Below is a small trained network, with its code and all its weights. Each question gives an input and a class and asks what happens when units are switched off, that is, made to give their printed mean instead of their output.

import numpy as np


def w(rows, s, z=0):
    codes = np.array(rows[::2]) - 128.0
    scale = np.full(codes.shape[1], s)
    scale[-1] = z or s
    return codes * scale


def f(y):
    return np.maximum(y, 0)


def log_softmax(a):
    a = a - a.max(-1, keepdims=True)
    return a - np.log(np.exp(a).sum(-1, keepdims=True))


def net(x, mask):
    res = np.array(x, float).reshape(1, 3) / 4 @ E
    y = f(res @ A[0][:, :-1].T + A[0][:, -1])
    res = res + np.where(mask, y, B[0][:, -1]) @ B[0][:, :-1]
    return log_softmax(res[-1] @ U[:, :-1].T + U[:, -1])


A, B = {}, {}
E = w([
[105,61,124,51,62,105,68,117,60,8,93],'x0',
[56,88,92,125,178,156,250,139,99,99,90],'x1',
[199,78,5,198,162,160,103,89,96,122,119],'x2',
],0.012)
A[0] = w([
[132,140,148,121,115,118,95,131,146,141,125,69],'N0',
[120,101,118,114,133,121,109,132,137,108,135,156],'N1',
[87,139,207,101,121,116,152,129,143,127,128,129],'N2',
[146,131,130,120,113,112,89,132,145,154,126,97],'N3',
[160,135,124,131,106,101,83,162,150,141,129,76],'N4',
[155,160,130,167,133,130,169,138,161,211,131,156],'N5',
[126,115,133,140,153,135,146,123,140,171,132,162],'N6',
[138,127,128,105,149,122,133,130,128,143,133,254],'N7',
[155,114,133,143,129,134,143,127,127,143,139,150],'N8',
[144,142,121,146,144,116,140,139,133,167,132,178],'N9',
[81,109,93,119,141,129,255,129,116,95,110,43],'N10',
[125,123,110,86,113,95,107,130,120,69,110,174],'N11',
[125,107,128,104,113,131,85,132,79,43,124,171],'N12',
[139,128,149,139,113,124,96,104,132,145,121,90],'N13',
[180,104,13,175,136,140,112,118,109,116,125,120],'N14',
[102,139,207,102,110,129,154,139,133,128,132,81],'N15',
[134,153,123,146,151,95,139,122,125,130,131,173],'N16',
[177,146,158,131,127,133,36,109,136,143,140,80],'N17',
],0.019,0.0041)
B[0] = w([
[131,125,124,119,150,127,140,151,100,101,137,164],'N0',
[118,129,116,120,105,125,112,109,147,125,144,157],'N1',
[156,153,115,123,161,71,157,141,170,191,98,209],'N2',
[128,118,120,131,166,140,121,119,78,117,137,169],'N3',
[127,107,125,140,137,128,137,150,84,93,149,177],'N4',
[112,100,127,135,56,176,92,80,186,121,124,248],'N5',
[131,133,125,138,87,156,118,114,151,118,130,182],'N6',
[143,122,110,134,126,147,133,118,144,128,106,153],'N7',
[126,132,124,141,121,132,133,119,150,124,135,156],'N8',
[121,128,133,133,113,167,125,104,155,126,120,186],'N9',
[119,110,145,137,156,150,104,154,5,65,174,225],'N10',
[118,123,122,148,91,175,110,97,170,142,128,203],'N11',
[125,117,136,153,77,190,118,88,201,141,128,229],'N12',
[117,116,113,140,139,119,110,129,86,101,118,160],'N13',
[148,169,130,89,171,30,165,163,168,184,92,250],'N14',
[151,151,105,101,155,54,145,144,151,151,101,200],'N15',
[119,113,141,128,111,142,120,130,143,149,140,159],'N16',
[106,123,148,124,157,146,145,159,33,90,155,214],'N17',
],0.019,0.024)
U = w([
[110,98,145,206,6,237,76,27,245,161,114,250],'0',
[181,194,128,113,183,3,178,180,192,236,57,80],'1',
[101,83,167,183,175,169,108,187,2,44,197,58],'2',
],0.0082,0.0015)

Each question gives the input, the list of numbers given to net, and the class t.
The units are the neurons (one row each of A and B). Each row of codes is followed by its name. A weight is (code - 128) times the scale printed after its matrix; where a second scale follows, it is the last column's (A, B and U).
mask holds one flag per neuron, in row order. A switched-off neuron (its flag False) gives its mean, the last column of its row in B, instead of its output. The means were averaged over made-up inputs and are rounded, as every weight is.
A unit's drop is (log p(t) with every unit on - log p(t) with that unit switched off) / (log p(t) with every unit on - log p(t) with every unit switched off).
The circuit of an input: a set's keep is (log p(t) with only the set's units on - log p(t) with every unit switched off) / (log p(t) with every unit on - log p(t) with every unit switched off). Starting from the 12 units with the biggest drops (on a tie, the unit counted first), units are removed one at a time, each time the one whose removal leaves the highest keep (on an exact tie, the one counted first), for as long as the keep stays at least 0.8.
units of the circuit, in order: the units of the circuit, biggest drop first
unit that matters most: the unit with the biggest drop
k most important neurons: the k neurons with the biggest drops, biggest first
drop of u: that unit's drop, to one decimal
input [2,8,-8], class 1: 2 most important neurons	N2, N15
input [-1,-2,-3], class 1: unit that matters most	N10
input [4,4,-6], class 1: 2 most important neurons	N2, N15
input [-2,5,-4], class 2: 2 most important neurons	N10, N14
input [3,1,4], class 1: 2 most important neurons	N14, N5
input [-7,-6,8], class 1: 4 most important neurons	N14, N12, N11, N17
input [2,-5,-4], class 2: 2 most important neurons	N14, N17
input [6,6,-7], class 1: 3 most important neurons	N2, N15, N5
input [0,-7,6], class 2: 2 most important neurons	N17, N2
input [1,3,-1], class 2: 2 most important neurons	N14, N5
input [-3,-7,-5], class 2: 2 most important neurons	N14, N17
input [-1,-3,8], class 1: drop of N14	0.9
input [1,-7,5], class 2: drop of N17	1.0
input [-4,4,7], class 1: drop of N14	5.4
input [-1,5,7], class 1: units of the circuit, in order	N14
